Table B holds the same points as the rows below and some others, measured another way and shuffled. Each row below is followed by which row of B it is.
B:
1: [-230  -23  144  -12  -23  -40  339 -113  -37 -188  167 -256   -6  357
  149   93  332   21]
2: [ 126  -65 -271    3  227 -204 -237  251 -232  255   65  -89   92  -97
 -101   23 -674   65]
3: [-349   25  230 -117  -33 -108   54 -162  -18 -283    9  -81  120   33
  105   42  483  -81]
4: [-595  138   56   36   84   -2  122  -73  -43 -139   34 -135  115   40
  371  126  254  -91]
5: [ 498   72 -299  126   78  -76 -265  126  -37  -29  170  -83  256   90
 -434  142 -309  274]
6: [-207 -313 -349  154 -210 -304  465 -137   10 -174  -99  -60  178  176
   -8 -358 -158  103]
7: [-394 -152  106  -68  -13 -195  109 -200  -17 -215 -100   20  135  -54
  119  -98  346  -67]
8: [-535   17   90  -51   86 -106  202 -185  -41  -71   69 -136   75   75
  309   -2  230 -131]
9: [ 139  -35  303   93 -120 -145  129   95 -237 -336  128 -485  313  347
 -175  144  372  383]
10: [ 248  436 -438  528  156  217 -446  129   25 -216  112  -78  643   -8
 -282  441  -11  491]
11: [ 216 -137 -425    0  166 -171 -250 -192  130   77   -2  319  134 -173
 -321 -101 -284   -7]
12: [ 119 -289  165  436  230  107  312  540 -550   49  100 -617  -30  558
  193  502  -97  593]
13: [-176 -134   54  290    7  -81   -6  169 -234 -292 -174 -173  352    5
   40  148  257  357]
14: [ 134 -224   -7 -264 -322 -550  176 -146  -53 -230   31 -184  223   85
 -371 -487 -119   -8]
15: [-169 -422  109  238  210  -98  -18  201 -346  -60 -243  -51  109  -62
  125  174  127  302]
16: [-535  -62  -71   91  108  -92  113 -245   22 -111  -68   55  182  -69
  246  -40  252  -54]
17: [-279 -211  316 -368   56 -337  401 -412  -33   65  256 -227 -133  295
  115 -245  227 -251]
18: [-118  528   46 -512  -82 -303 -442 -186  136 -139  259  -68  297 -246
 -213 -155  -47 -406]
19: [-558  -50    0   -9   85 -124  103 -284   42 -125  -68   64  154  -94
  244  -70  314 -133]
20: [-350 -549   -1 -160  -96 -457  463  -56 -190   11 -141  -92 -131   76
  164 -421 -218 -114]
21: [-602 -263  -16  -49   91 -173  536 -106 -129  122   46 -186 -194  224
  472 -144 -106 -176]
22: [-634   38 -212  314  123   43  467  -45  -95   12   98 -289  127  291
  508   83  -24   79]
23: [-253   21   46   53  -73  -94  -90 -334  149 -434 -107  151  368 -117
  -86    1  650   46]
24: [ 123 -157  273  293  196  157 -205  517 -416 -227 -122 -225   82  111
   30  610  298  479]
25: [-209 -127   65  244   11 -159   92   44 -223 -211  -84 -258  383   61
   44   29  198  318]
26: [-448  460  -31  270  500  365 -474  443 -273  107   68 -166  149 -155
  481  752  -65   99]
27: [ 193    3 -289  -27  202 -155 -376   71  -51  125   52  107  150 -188
 -244   29 -419   22]
28: [-261 -105  185  -20  -97 -156  168  -57  -90 -303  -35 -160  137  115
   70   -4  381   60]
29: [-349 -259  208 -101  -97 -238  188  -52 -122 -266 -152  -65   37   17
  125  -97  320  -34]
30: [ -99   -8 -439   83  327  -95 -134  186 -153  377   96  -27   20  -78
  117   47 -770  -26]
31: [-337  146  244   98  -74  -76 -101  274 -273 -377  -95 -331  358  -27
  137  215  321  197]
32: [-526 -143   39  -10   26 -116  258 -149  -34 -134  -66  -32   12   44
  301  -42  241  -98]
33: [-425    4   30   67   -4  -33  212 -142    0 -224    9  -94  127  126
  221   64  350   -2]
34: [ 104  143 -458  185  228    6 -238  118  -27  143  128    4  200  -27
 -101  159 -483  116]
35: [ -11  -65  148  447   26  156 -127  530 -376 -415 -204 -273  284   98
   57  548  351  561]
36: [-550  -51 -179  289   26  -10  202  -63  -32 -210 -145  -10  248   -3
  306   41  204  106]
37: [-175 -138  226  -27  -37 -246   -7  -75 -151 -264  -79 -140  286  -35
  -54  -44  354  117]
38: [-201   71  166   16  -87  -92  -56 -143    7 -418  -42  -66  325   -3
  -60   80  562   94]
39: [ -34  -30  187   73  -71  -97  245  -16 -143 -257  144 -387  190  355
  -25   90  322  230]
40: [  70  -61 -375   15  216 -188 -356   79  -69  163  -50  171  172 -274
 -159  -34 -519    0]
41: [-709   54 -216  192   98    9  213 -380  163 -148  -52  123  223  -35
  369  -37  332  -93]
42: [ 133  -64  -76 -198  245 -303 -550   -5 -115  148  -16  165  205 -393
 -280  -63 -315  -62]
43: [  41   42 -449  106  217  -58 -170   23   11  158   89   88  121  -54
  -70   61 -452   16]
44: [ 103  -84   11  506  -55   67  140  295 -264 -399  -56 -369  386  322
  -77  340  307  628]
45: [-332  -77  212 -143  -21 -178   76 -187  -30 -235  -19  -44  102    4
   87  -36  413  -92]
46: [  52   12  264  117 -159 -120   29  122 -197 -444   16 -367  369  204
 -159  152  443  350]
47: [ 316   86 -361  132  117  -36 -326  109    2  -32   75   58  231  -44
 -316  154 -290  184]
48: [ 335   67 -143  -36   55  -92 -410  275 -111 -103   26   -3  146 -100
 -327  190 -239  124]
49: [ 153  302  150  -80  315   17 -568   97 -139   28  215 -120  239 -102
 -164  397   59   80]
50: [ 154 -211 -127 -201  182 -337 -336  203 -226  218  -28   44   17 -248
 -190  -96 -584  -50]
51: [ 133   55 -532  228  236   36  -13  102  -18  220  200  -47   60  169
  -42  148 -587  131]
52: [  42  -26 -472  123  202 -101 -230   48  -10  151    1  152  156 -156
 -109   13 -490   47]
53: [-128  164 -234  438   45  137  276 -381  177 -267  203 -145  432  377
  -10  161  473  329]
54: [-459 -132 -175   69  -20  -70  351 -311  148 -178  -32  102   29  126
  215 -107  254 -101]
55: [-286   52  106  159  -43  -13  230  104 -164 -252   60 -346  185  263
  181  165  251  177]
56: [ 474 -177 -130 -113  145 -244 -275  108 -137  117  110  -12   51  -12
 -417    8 -393  111]
57: [  57  333 -196 -398 -148 -378 -112 -827  488 -180  361  134  429  -41
 -488 -482  196 -331]
58: [-447   14  183    4  -43  -52  197  112 -163 -236  -11 -245   46  143
  295  137  259    2]
59: [ 370   63 -272  214   18   11 -312  534 -216 -150  -23 -130  183   22
 -262  326 -382  341]
60: [-558  686 -480 -139   44  -82 -284 -543  438  -70  225  212  481 -313
   67 -196  -33 -440]
61: [ 176   60 -542  245  219   12  -39   54    4  189  189  -31  129  144
 -114  127 -542  161]
62: [ 274  -85 -592  124  203  -80 -110 -338  252  138  136  309  141    5
 -335  -79 -297   41]
63: [ 342   70 -474  307  151   23 -145  193  -61   58  147 -101  244  146
 -253  198 -465  319]
64: [  38 -453  118  230   63 -220  234  140 -359  -81  -86 -298  174  217
  -43   18   50  421]
65: [ 422  137 -203  105  110  -57 -316  316 -173    1  176 -203  232   80
 -329  233 -402  271]
66: [-179  132 -111  402  -78  131  403   14  -46 -329  146 -382  271  482
  131  255  315  358]
67: [ 121   70 -585  277  198   30 -241   68   47   72   32  158  224  -78
 -154  136 -438  161]
68: [-351   10    0  116    5  -14  379 -196    9 -174  136 -219  102  331
  206   63  300   50]
69: [-370 -145  163 -100    5 -161  319 -149  -74 -113   60 -171  -36  200
  208  -50  242  -80]
70: [-251   45  -70  258   88   -1  152 -241   19 -179   86 -131  335  169
   83   88  349  193]
71: [-224   38  214   54  407  127 -492  169 -204  -33  -96   92   84 -264
  173  502  302   66]
72: [-622   -3 -155  105  109  -25  277 -391  144  -83   23   75  123   55
  340  -52  294 -127]

[ -59 -130  198  -13  110  -58 -109   59   19  -17   48 -118  -70 -122
  155  -25  144  103  173  -38  117   93  -36   36 -100 -103]
14
[ 222 -347   62   55  173   90 -143  -99  143   85   99   48 -202   82
   74 -120   -4 -177  123  264    7   44   48   83  -53  -79]
3
[ 196 -168 -309  112  -19 -145  -28  152  254  177  -45  -83  111   32
   38  -84   39  100  -76  104  138  -54  -41  -46  194  115]
41
[ 442 -618 -601   81  294  -94  -69  -59  350  -29   29  261 -215  226
   20 -253 -273 -274  -11  453   45 -215  124   12  231 -104]
54
[ -96  273  378   60   31   53  -23  -84 -145   -3  179 -166   61  -36
  -10  125   12  232  301 -208   15  140 -127  -83  -85  127]
5
[   7   -7  116  -22  129   15  -83  -48  126   -8  194    0  -46   34
  -74  -39   41  -25  168  100   88   -2 -173  -99   29   88]
47
[  38 -125 -277  -40   87 -177  -21  143  249  -34   16   18   -3  -19
   21 -134   83   91   19   35  186  -58  -87  -63  174   84]
6
[-257  335  469   -6  153  -25  -67  -64 -208 -120  220 -180   48 -142
  -37  134    1  130  312 -302   -3   87 -167 -123 -176   56]
1
[ 163   90 -385   10  183 -100   35   13  225 -122  134  108 -107   62
  -47 -189 -175  -55   10  -59   69 -164  -13  -43  191  137]
51
[-133  240  -41   -8 -150 -186   54  254  118   58  -14 -227  226 -136
   57   30  257  481   65 -250  269   75 -205 -108  162  223]
36
[ 344 -507  -52  245  276  -18 -174 -136   21  109   70  -18  -56  117
   73    2 -332 -256  102  371  -93 -136  102  -24  -37 -269]
57
[ 171   35  -97 -116  104  120   13  -56  310 -138  265  165 -267  116
   11 -208   58   57  202  165  231  -54 -163    1  192   80]
35
[  35 -313  -80  -39   62 -109  -90  144  177   77 -107  -40 -118  -99
  189 -170  260   52    1  -22  120  162  106  152  -33    5]
50
[-172 -126 -342  -86  138 -454   22  374   97 -266 -126 -123   64 -293
  281  -86   93  386   49 -254  345 -125  -22  -38  143 -219]
20
[-119  124   43    2   43 -165  -28  158   23   -7   14 -174   74 -170
   83  -13  134  204   68 -253  121   55  -61  -25  -16   74]
8
[ -65 -340  268  -78  140  100 -159 -177   69   91   67  108 -132  123
 -151  -50  212 -139  248  172  -81  304  -32   -4 -126  234]
38
[ 158 -224 -377   -5  -18  -84  -26   92  370  212  -78   82   -6  111
  -96 -216  196  -53 -127   92   54  108   23   25  184  386]
60
[  17  406   91   51  221 -113    2   85  -21 -301  341 -182  -20 -185
  180   33 -273  197  229 -146  266 -365 -247 -149   74 -338]
39
[  54  -58 -134 -129  301  -33  -25  -56  176 -326  249  184 -261   35
   19 -172 -118  -29  251   98  182 -164 -116  -56  120 -104]
46
[-146  172  -90  -18   31 -222   29  170   50  -79   22 -134  140 -120
   15    8   78  309  101 -262  168    2 -128 -120  107  143]
43
[ 197   45  152    0   59  249  -85 -153  209  166  192   71 -263  124
  -55 -202  140 -226   55   59  -60  187   25  143  -67  272]
55
[ 216  409  267  217 -145  188   22  -54   -8  241  185 -254   56   26
   84   56   -8  235  116 -163   25  103  -67   41   -2  188]
63
[ 345  -65  256  198   44  297 -143 -233   87  358  157  -33 -168  172
  -38  -93  -10 -305   29  147 -213  199  116  158 -150  211]
68
[-210  609  337  -36   28  -57   35  105  -77 -190  283 -257   75 -220
   91   90   48  388  274 -373  240  -68 -303 -136    2  -11]
65
[ 274 -411 -345   79  152  -75 -109   -7  298  165  -18  102  -78  137
  -54 -193  -40 -258  -90  271  -21  -37   79   15  106  117]
72
[ -93  258   68 -109  110  -86  -22  139  151 -172  209  -89  -80 -165
   99  -99  120  159  132 -138  269 -111 -221  -54   58  -47]
58
[  77   37  339   99   13   80 -102    6    3  120  147 -212  -21  -67
  156   36   88  124  170   25  110   62 -100   27  -89  -95]
28
[   6 -176   -1    1  -60  -76  -81  136  189  219  -89 -112   38  -50
   60  -89  320  116  -18  -11  104  206  -10   54    6  195]
40
[  -4 -207  318 -103  106  167 -190  -95  182  175   98   44 -260   15
  -31 -185  355 -272   82  101  -46  302   14  160 -207  195]
18
[ 327  -30 -221  108   97   88  -26  -95  236  137  122   84 -142  166
  -57 -189 -111 -197  -38   84  -57  -16   72   63   96  219]
61
[ -13  244  656   70   27  286 -104 -222 -160  145  224 -149 -123    4
    6   57  120    2  287 -167 -132  318  -11  100 -282  178]
9
[-266  109  275  -41   42 -192  -66  185  -48  -79   68 -258  156 -234
  110  111  188  355  220 -171  248   22 -246 -145  -32  -86]
71
[ 133  337  255   50   43  268  -25 -238   74  119  306   23 -130  163
 -182  -63  -15 -124  169  -51 -108  136  -92   -5  -38  376]
66
